After every row comes roughly how far along a hidden order it lies, from 0 to 20.
[.50,.00,.25,.12,.09,.02,-.17,.13,-.32,.21,-.08,-.05,.08,.05,-.17,.07,.14,-.11] | 18
[.31,-.01,.42,-.35,.02,-.41,.43,.14,.55,.25,-.03,-.14,-.01,.08,-.10,.18,-.41,.22] | 2
[.39,.10,.31,-.77,.20,.52,-.10,.31,.40,.28,.13,-.10,.05,.34,-.25,-.10,.00,.04] | 6
[.15,-.06,.37,-.15,.08,.36,.00,-.04,.16,.02,.09,-.15,.06,.05,-.22,.10,-.14,.05] | 2
[.21,-.06,.17,.45,.08,.42,.18,-.21,.21,-.10,.08,-.13,.22,-.21,-.09,.34,-.10,.03] | 0
[.53,-.03,.41,-.26,.28,.87,-.35,.20,-.18,.14,.11,-.12,.09,.26,-.42,-.06,.20,-.11] | 14
[.40,.04,.37,-.80,-.01,-.41,-.08,.37,.20,.35,-.07,-.11,.00,.34,-.15,-.02,-.13,.01] | 17
[.02,.00,.73,-.21,-.24,-.88,.42,.18,.37,.24,-.30,-.11,.00,.21,-.10,.22,-.42,.12] | 13
[.22,-.11,-.04,.48,.10,-.22,.22,.00,-.06,.01,.01,-.09,.10,-.29,-.06,.35,-.14,.04] | 11
[.51,-.03,-.27,.13,.20,.69,-.29,.09,-.28,.22,-.03,-.07,.14,-.08,-.08,.11,.30,-.11] | 20
[.55,-.02,.32,.31,.11,.04,-.08,.04,-.13,.19,-.07,-.13,.15,-.02,-.15,.26,.06,-.09] | 13
[.21,-.17,-.07,.71,.11,-.01,.23,-.14,-.33,-.04,.00,-.05,.04,-.35,.00,.34,-.08,.04] | 13
[.24,.09,.48,-.74,-.04,.71,-.27,.15,.33,.23,-.02,-.11,.06,.34,-.21,.01,.03,-.04] | 6
[.27,-.02,.05,-.33,.11,.33,.18,.09,.31,.15,.06,-.11,.07,.05,-.09,.00,-.06,.09] | 6
[.24,.04,.59,-.41,.10,-.11,.21,.17,.29,.18,-.01,-.11,.05,.25,-.14,.01,-.17,.09] | 6
[.60,.05,.88,-.55,.02,-.38,-.10,.32,.04,.36,-.09,-.11,.01,.38,-.32,-.06,-.10,-.04] | 16
[-.10,-.07,.67,.27,-.21,-.59,.33,-.20,.06,-.16,-.11,-.08,.00,.02,-.05,.04,-.33,.10] | 3
[.56,.02,.34,-.42,.19,.17,.07,.18,.12,.23,.06,-.11,.08,.17,-.18,-.02,-.04,.04] | 10
[.20,-.02,.09,.05,.10,.77,-.30,.03,-.08,.03,.00,-.08,.18,.00,-.17,.14,.22,-.12] | 13
[.27,.11,.14,-.83,.08,.87,-.15,.30,.57,.32,.08,-.12,.04,.30,-.15,-.05,.02,.05] | 3
[.50,.06,.99,-.46,-.11,-.44,-.15,.25,.03,.29,-.19,-.11,.03,.38,-.30,-.01,-.14,-.04] | 14
[.26,-.01,.19,-.29,.08,.87,-.36,.15,-.12,.19,-.02,-.11,.13,.19,-.27,.03,.21,-.11] | 15
[.10,-.05,-.10,.24,.01,.70,-.23,-.08,-.13,-.02,.02,-.06,.18,-.15,-.14,.17,.11,-.09] | 9
[.35,-.01,.31,.09,.06,.42,-.26,.08,-.16,.13,-.10,-.12,.13,.06,-.20,.15,.11,-.12] | 15
[.51,.02,.29,-.35,.07,.23,-.24,.32,-.20,.37,-.14,-.03,.03,.24,-.22,-.09,.15,-.10] | 20
[.30,.00,.45,-.39,.10,-.74,.09,.23,.00,.18,-.01,-.06,-.02,.31,-.20,-.08,-.13,.02] | 17
[.63,-.06,.72,.64,.06,-.25,-.13,-.06,-.48,.06,-.18,-.12,.12,-.05,-.21,.32,.06,-.15] | 17
